Each row is followed by roughly how far along a hidden order it lies, from 0 to 12. A new part has a new order.
[-11  -1  11   0  -2   4   5  -8   4 -10  -5   9   0  -3  -6   1  -2  -1
  -1   0  -5 -17  -2 -30   0  -1   0  11 -10  11   7  -7  19   0   3   0
   1 -13   6  -3  -1   2  -3  -3   8  -6   6]
6
[ -5   7  -7  -4   6  -6   3  -8  -6   6  -4  -4   3  -3   1   0  -7   2
   0   4   0  10  -2   9   9 -16   1  -2  -8  10  -6  -1  -1   0  -2  -1
   8  11  -2  -6   8  -5   0 -10 -10  -2   8]
3
[-16  -1  24  -1   2  21 -15  -3  -1  22  -5 -11 -24  -9 -10  -2 -17 -17
 -10   2  -1  13  -1   7 -27  -8   2   8  10 -15  12 -10  36 -23  -1 -21
   7  -2  11   7  -1 -12   7   1  15  -5  -5]
10
[ 22 -16  10  13  -6  21 -10  41 -19 -27  21  -5 -40  -9  26 -18 100 -13
  -2  -8 -20 -25 -10 -61 -17  47  -5 -11  57 -95  12   8  55 -12  13 -10
 -19 -19 -10  11   2  15  -8  27  13   4 -12]
8
[-12   2  -2   6  -4   7 -18 -11   4   1  -8   9  25  -8 -19  -2  -8   1
  -1  -4   2 -16   6   7  -4  -8   3  19 -14  21   6  -3   1   5  -2  12
  -7 -15   8   9 -20   5   3   2  -1 -11  -3]
3
[ 16  -9  10 -13  -4   0   7 -22  -2   8  -3   3   1   2   5   5 -56  -2
   7   2  -6  10  -9  10  14 -11  -3 -26   4  19   0   4  -6  -7  -1  11
  -8   1  -6   3  19  -1  -5  -4  14  10   1]
5
[ -5   2  20  14   0 -13  31 -11  45   3   5  -5 -32 -14  37 -12  37  -2
   3   8  13 -42  12  16   8 -27  -5   7 -26  14   3  10  -1  -2   1  24
  26  10 -14   2 -14   2   0 -22  -4  31  15]
0
[ -2   7  -7   2  -3 -18   2   6   4  11  16   4  -9 -13   7 -19  16   4
  -4   6 -11   1 -11 -20  -7  19   0   3   2  -9  -1  -1   6   0  -6  35
  -7   8 -12  -4 -12   6   2  -3   9   5  18]
2
[ -5   3  -4   0  -3 -13  -5  11   5  15  22  -1 -17 -13   5 -24  29   1
  -8   8 -18   6 -15 -29 -15  23   1   5   8 -25   1  -3  13 -28  -8  43
 -12   7 -14  -1 -13   5   5   2  16   4  19]
3
[ -9  -4   3  14  -5  -9 -11   3   5  -4   9   6  -3  13  17   2  -8  -8
  -4   1   9   0  14  26   5  14   8   6  -3  -8   0  -7  37  26  -3   4
  21  18   9  -1   5  -4   5   9 -13  12 -25]
6
[  3 -15  36   5 -15   7  18   3  -4 -21   9  10 -18   5   2  20 -19  -6
  -2  -5  12 -32  -2 -28 -20  21  -1   6  -9   5  18  -5  -5   3   7  -4
  -5 -25  -1  -7  -4   1  -1  19  32   8  -9]
12
[-14   2  12   2   1  -5  -2  -3   6  19   2  -5 -16  -8  -2  -9 -24  -8
  -6   7  -6  15  -9 -18 -19   1   2   9   4  -1   4  -7  19 -19  -4   2
   1   5   4  -1  -6  -6   6  -1  14  -1  10]
7
[  8   3 -11   2   2  -5 -14  -1  -2  10  -2   0  15   0  -6  -3  -8   5
   1  -2   8  11   5   5  -3  -3   2  -2   2   6  -7   4 -23  -4  -6   9
  -5  13  -1   6  -8   1   5   2  -3  -1  -7]
1
[ 21  -6  -4 -19   5   2   9  -3   6  12   2  13   7   1  -1   4 -82   0
   0   0  -4  -3 -15   4  -1   1  -4 -30  10  21  -4   6  26 -30  -5  15
 -16  10 -13   5  22   1  -4  -3  24  14   0]
1
[ -7   4   1  -7  -3   1  -5   8   4  11  15   0 -22  -7  -3 -17 -20  -4
 -13   7  -8  -2 -10 -15 -20  12   2   7  -1 -10   3  -8   4 -18  -8  24
  -4   2 -11  -5 -11   2   4  -7  11   0  15]
3
[ 12  -2   0  -7   4   8   7 -14  -2   7  -6  14   9   5   7   1 -86   2
   2  -2  -3   0 -11  -7   2 -12  -2 -15   6  16 -12   3  28 -24  -3  14
 -11   7  -3  -2  14   6  -1  -1  14   1  -6]
1
[ 10  -2  -9  -7   3  -1  -1   6   1  -2  -8  -6  -3  -6   6  -7 -37  -6
  -6   0  -6   4  -3  -6  -3  -7   0 -15   0  -4   2  -2 -63  -3   5  -1
  -6   1   2  -1  -6   1  -6  -2 -10 -12 -11]
8
